Below is a small trained network, with its code and all its weights. Each question gives an input and a class and asks what happens when units are switched off, that is, made to give their printed mean instead of their output.

import numpy as np


def w(rows, s, z=0):
    codes = np.array(rows[::2]) - 128.0
    scale = np.full(codes.shape[1], s)
    scale[-1] = z or s
    return codes * scale


def f(y):
    return np.maximum(y, 0)


def log_softmax(a):
    a = a - a.max(-1, keepdims=True)
    return a - np.log(np.exp(a).sum(-1, keepdims=True))


def net(x, mask):
    res = np.array(x, float).reshape(1, 7) / 4 @ E
    y = f(res @ A[0][:, :-1].T + A[0][:, -1])
    res = res + np.where(mask, y, B[0][:, -1]) @ B[0][:, :-1]
    return log_softmax(res[-1] @ U[:, :-1].T + U[:, -1])


A, B = {}, {}
E = w([
[130,131,129,129,126],'x0',
[126,129,124,125,130],'x1',
[119,160,181,95,253],'x2',
[57,165,69,234,169],'x3',
[127,125,127,125,131],'x4',
[127,130,125,121,125],'x5',
[253,149,81,177,165],'x6',
],0.014)
A[0] = w([
[120,134,80,96,79,174],'neuron 0',
[104,94,100,129,46,140],'neuron 1',
[221,143,111,125,167,122],'neuron 2',
[157,129,161,94,139,110],'neuron 3',
[129,32,143,163,74,87],'neuron 4',
[119,92,90,109,59,239],'neuron 5',
[23,86,146,175,71,1],'neuron 6',
[126,111,114,122,215,141],'neuron 7',
[186,66,126,153,103,182],'neuron 8',
[118,79,70,91,72,68],'neuron 9',
[210,60,178,93,94,186],'neuron 10',
[124,133,211,71,173,145],'neuron 11',
[133,162,141,140,164,141],'neuron 12',
[155,169,57,177,126,117],'neuron 13',
[109,102,219,70,131,142],'neuron 14',
[220,44,138,67,95,79],'neuron 15',
[131,184,155,128,205,61],'neuron 16',
[43,105,162,148,93,203],'neuron 17',
[150,126,253,48,162,138],'neuron 18',
[192,102,164,143,86,46],'neuron 19',
],0.013,0.014)
B[0] = w([
[74,102,149,176,169,194],'neuron 0',
[50,159,155,136,109,212],'neuron 1',
[25,134,204,172,99,213],'neuron 2',
[174,147,106,103,130,165],'neuron 3',
[181,158,159,64,132,174],'neuron 4',
[137,70,111,248,221,252],'neuron 5',
[103,67,139,213,196,188],'neuron 6',
[89,175,174,98,78,190],'neuron 7',
[170,160,68,60,102,207],'neuron 8',
[137,185,125,44,29,170],'neuron 9',
[72,179,213,100,62,249],'neuron 10',
[170,80,44,107,148,217],'neuron 11',
[120,169,167,119,79,171],'neuron 12',
[217,1,66,127,146,200],'neuron 13',
[176,132,75,67,150,221],'neuron 14',
[32,101,233,191,151,213],'neuron 15',
[17,110,221,196,129,177],'neuron 16',
[103,220,180,41,61,246],'neuron 17',
[221,125,72,90,159,246],'neuron 18',
[150,72,115,230,223,155],'neuron 19',
],0.0088,0.017)
U = w([
[73,224,204,35,51,235],'0',
[53,104,197,159,157,201],'1',
[176,87,7,72,139,3],'2',
],0.012,0.00067)

Each question gives the input, the list of numbers given to net, and the class t.
The units are the neurons (one row each of A and B). Each row of codes is followed by its name. A weight is (code - 128) times the scale printed after its matrix; where a second scale follows, it is the last column's (A, B and U).
mask holds one flag per neuron, in row order. A switched-off neuron (its flag False) gives its mean, the last column of its row in B, instead of its output. The means were averaged over made-up inputs and are rounded, as every weight is.
A unit's drop is (log p(t) with every unit on - log p(t) with that unit switched off) / (log p(t) with every unit on - log p(t) with every unit switched off).
The circuit of an input: a set's keep is (log p(t) with only the set's units on - log p(t) with every unit switched off) / (log p(t) with every unit on - log p(t) with every unit switched off). Starting from the 12 units with the biggest drops (on a tie, the unit counted first), units are removed one at a time, each time the one whose removal leaves the highest keep (on an exact tie, the one counted first), for as long as the keep stays at least 0.8.
units of the circuit, in order: the units of the circuit, biggest drop first
unit that matters most: the unit with the biggest drop
top k neurons: the k neurons with the biggest drops, biggest first
drop of u: that unit's drop, to one decimal
input [-6,-7,5,-1,0,-5,-8], class 2: unit that matters most	neuron 11
input [-5,-1,-8,-6,-8,0,1], class 1: top 2 neurons	neuron 5; neuron 19
input [7,-2,0,-6,-1,3,8], class 1: top 2 neurons	neuron 19; neuron 15
input [-7,-3,8,8,-5,-1,0], class 0: top 4 neurons	neuron 5; neuron 7; neuron 12; neuron 6
input [4,6,6,1,8,3,0], class 0: top 4 neurons	neuron 5; neuron 7; neuron 13; neuron 16
input [-2,8,3,1,8,-8,0], class 0: top 2 neurons	neuron 5; neuron 13
input [5,0,0,1,5,-8,5], class 2: top 3 neurons	neuron 17; neuron 15; neuron 13
input [0,-8,1,8,-8,5,-5], class 0: top 2 neurons	neuron 17; neuron 5
input [-1,1,-8,5,3,2,-7], class 1: top 2 neurons	neuron 6; neuron 5
input [7,2,0,2,4,6,4], class 2: top 2 neurons	neuron 15; neuron 10
input [-4,4,-2,-4,1,-7,2], class 1: top 2 neurons	neuron 17; neuron 15
input [6,0,0,-8,6,6,3], class 1: top 2 neurons	neuron 15; neuron 17
input [-4,-2,3,-7,-2,-3,-1], class 2: drop of neuron 18	0.4
input [0,4,8,1,1,1,-2], class 0: drop of neuron 13	2.5
input [-6,-1,1,6,8,-2,-1], class 0: units of the circuit, in order	neuron 5
input [1,-4,8,-5,2,7,-1], class 2: drop of neuron 11	0.5
